[[123 120 133 115]
 [143 144 140 115]
 [136 146 151 128]
 [125 147 115 110]]
:
[[123 120]
 [143 144]
 [136 146]]

[[134 132 113 134 154]
 [105 126 129 131 142]
 [142 122 136 140 135]
 [151 122 123 129 134]]
:
[[134 132]
 [105 126]
 [142 122]]

[[135 131]
 [124 135]
 [155 129]
 [133 144]
 [131 130]]
:
[[135 131]
 [124 135]
 [155 129]]

[[137 142 122]
 [114 149 130]
 [113 128 141]
 [112 144 148]
 [146 138 109]]
:
[[137 142]
 [114 149]
 [113 128]]

[[126 120 131 154 129]
 [126 126 129 134 129]
 [127 125 130 134 128]
 [126 131 130 123 128]]
:
[[126 120]
 [126 126]
 [127 125]]

[[137 148]
 [154 145]
 [135 123]
 [151 137]
 [131 148]]
:
[[137 148]
 [154 145]
 [135 123]]

[[109 147 112]
 [118 156 118]
 [117 147 109]
 [107 151 112]
 [113 157 111]]
:
[[109 147]
 [118 156]
 [117 147]]

[[139 146 118]
 [127 130 129]
 [127 133 123]
 [136 100 126]]
:
[[139 146]
 [127 130]
 [127 133]]

[[137 116 142 106]
 [140 108 140 129]
 [117 146 113 140]]
:
[[137 116]
 [140 108]
 [117 146]]
---
[[137 119 106 114]
 [125 130 108 110]
 [131 123 120 125]]
:
[[130 108]
 [123 120]]

[[108 146 135 148 130]
 [142 128 134 143 120]
 [131 117 141 105 119]
 [139 114 147 126 105]]
:
[[128 134]
 [117 141]]

[[150 103 114 134]
 [107 111 114 118]
 [142 134 128 123]]
:
[[111 114]
 [134 128]]

[[128 130 129 129]
 [132 104 146 128]
 [127 117 121 126]
 [122 134 144 134]]
:
[[104 146]
 [117 121]]

[[138 130 107]
 [122 109 115]
 [122 109 114]
 [136 130 105]]
:
[[109 115]
 [109 114]]

[[137 115 116]
 [156 105 105]
 [116 137 113]
 [138 102 130]
 [118 154 106]]
:
[[105 105]
 [137 113]]
---
[[127 143 103 131 139 133 120 118 127 107 105 147 121 143 124 142]
 [141 134 125 135 127 115 148 121 127 136 122 127 124 127 110 135]
 [131 134 153 129 146 114 113 142 123 110 121 121 108 119 146 133]
 [132 108 128 115 125 123 139 127 113 117 128 129 124 143 120 133]
 [118 110 157 122 144 140 118 120 119 126 138 128 120 122 140 122]
 [137 133 121 154 115 112 114 150 122 151 125 123 116 118 128 142]]
:
[[127 143 103 131 139 133 120 118 127 107 105 147 121 143 124 142]
 [137 133 121 154 115 112 114 150 122 151 125 123 116 118 128 142]
 [141 134 125 135 127 115 148 121 127 136 122 127 124 127 110 135]
 [132 108 128 115 125 123 139 127 113 117 128 129 124 143 120 133]
 [131 134 153 129 146 114 113 142 123 110 121 121 108 119 146 133]
 [118 110 157 122 144 140 118 120 119 126 138 128 120 122 140 122]]

[[119 115 131]
 [124 125 129]
 [119 147 148]
 [143 153 142]
 [122 112 124]]
:
[[122 112 124]
 [124 125 129]
 [119 115 131]
 [143 153 142]
 [119 147 148]]

[[116 128 111 141 128 123 120 121 136]
 [147 111 104 126 143 132 136 105 141]]
:
[[147 111 104 126 143 132 136 105 141]
 [116 128 111 141 128 123 120 121 136]]

[[133 114 128 122 103 143 129 129 122 153 123 125 134]
 [156 148 132 118 141 149 126 142 136 111 122 130 126]
 [152 144 113 140 141 148 126 129 131 102 114 136 120]]
:
[[152 144 113 140 141 148 126 129 131 102 114 136 120]
 [133 114 128 122 103 143 129 129 122 153 123 125 134]
 [156 148 132 118 141 149 126 142 136 111 122 130 126]]

[[129 130 132 129 125 122 126 129 149 132 135 139 151 118]
 [130 134 118 129 128 127 126 133 132 127 118 122 130 125]
 [126 124 137 128 132 148 129 128 131 128 136 127 131 126]
 [131 133 124 133 126 118 127 132 123 123 122 127 126 125]
 [129 130 106 128 127 125 129 124 135 130 108 132 135 128]]
:
[[129 130 106 128 127 125 129 124 135 130 108 132 135 128]
 [130 134 118 129 128 127 126 133 132 127 118 122 130 125]
 [131 133 124 133 126 118 127 132 123 123 122 127 126 125]
 [129 130 132 129 125 122 126 129 149 132 135 139 151 118]
 [126 124 137 128 132 148 129 128 131 128 136 127 131 126]]

[[112 129 138 113 118 128 105]
 [131 127 101 114 129 126 150]
 [131 125 123 104 125 127 140]]
:
[[131 127 101 114 129 126 150]
 [131 125 123 104 125 127 140]
 [112 129 138 113 118 128 105]]

[[121 110 125 112 124 113 127 131 134 118]
 [ 99 116 140 119 110 145 143 106 124 118]
 [127 110 130 136 121 124 137 134 128 136]]
:
[[121 110 125 112 124 113 127 131 134 118]
 [127 110 130 136 121 124 137 134 128 136]
 [ 99 116 140 119 110 145 143 106 124 118]]

[[112 122 136 130 132 101 146 146 130 112 136 110]
 [134 128 125 123 126 134 123 119 126 133 119 133]
 [140 135 133 122 121 139 117 117 128 140 126 136]
 [120 123 117 139 139 138 131 142 127 127 141 136]]
:
[[120 123 117 139 139 138 131 142 127 127 141 136]
 [134 128 125 123 126 134 123 119 126 133 119 133]
 [140 135 133 122 121 139 117 117 128 140 126 136]
 [112 122 136 130 132 101 146 146 130 112 136 110]]
---
[[131 133]
 [153 127]
 [129 129]]
:
[[133 131]
 [127 153]
 [129 129]]

[[108 123 135 149 104 138 112 124 122]
 [123 146 133 104 145 112 118 147 120]]
:
[[122 108 123 135 149 104 138 112 124]
 [120 123 146 133 104 145 112 118 147]]

[[152 118 136 130]
 [105 139 123 127]
 [117 145 146 130]
 [117 145 146 130]
 [117 144 147 130]
 [151 118 130 130]
 [107 144 138 130]
 [152 124 138 130]
 [104 144 123 127]
 [117 145 143 130]]
:
[[130 152 118 136]
 [127 105 139 123]
 [130 117 145 146]
 [130 117 145 146]
 [130 117 144 147]
 [130 151 118 130]
 [130 107 144 138]
 [130 152 124 138]
 [127 104 144 123]
 [130 117 145 143]]

[[133 142 139]
 [151 105 143]
 [116 149 125]
 [125 143 148]
 [108 143 145]
 [148 123 144]
 [147 118 111]
 [113 109 134]
 [145 128 108]]
:
[[139 133 142]
 [143 151 105]
 [125 116 149]
 [148 125 143]
 [145 108 143]
 [144 148 123]
 [111 147 118]
 [134 113 109]
 [108 145 128]]

[[131 131 132 125 134 128 131 128 128 128 132 128 129 130 118 128]
 [130 130 120 124 133 128 129 127 129 128 128 128 128 143 115 136]
 [136 132 116 123 145 128 128 127 130 128 127 128 128 137 113 132]
 [133 130 117 122 139 128 127 127 130 128 127 128 128 144 109 138]
 [119 123 142 136 109 128 127 130 127 128 128 128 128 111 151 120]]
:
[[128 131 131 132 125 134 128 131 128 128 128 132 128 129 130 118]
 [136 130 130 120 124 133 128 129 127 129 128 128 128 128 143 115]
 [132 136 132 116 123 145 128 128 127 130 128 127 128 128 137 113]
 [138 133 130 117 122 139 128 127 127 130 128 127 128 128 144 109]
 [120 119 123 142 136 109 128 127 130 127 128 128 128 128 111 151]]

[[128 129 131 118 138 126 128]
 [129 142 137 123 133 154 128]
 [127 123 124 118 130 119 128]
 [128 127 126 117 128 132 128]
 [128 131 131 141 126 132 128]]
:
[[128 128 129 131 118 138 126]
 [128 129 142 137 123 133 154]
 [128 127 123 124 118 130 119]
 [128 128 127 126 117 128 132]
 [128 128 131 131 141 126 132]]
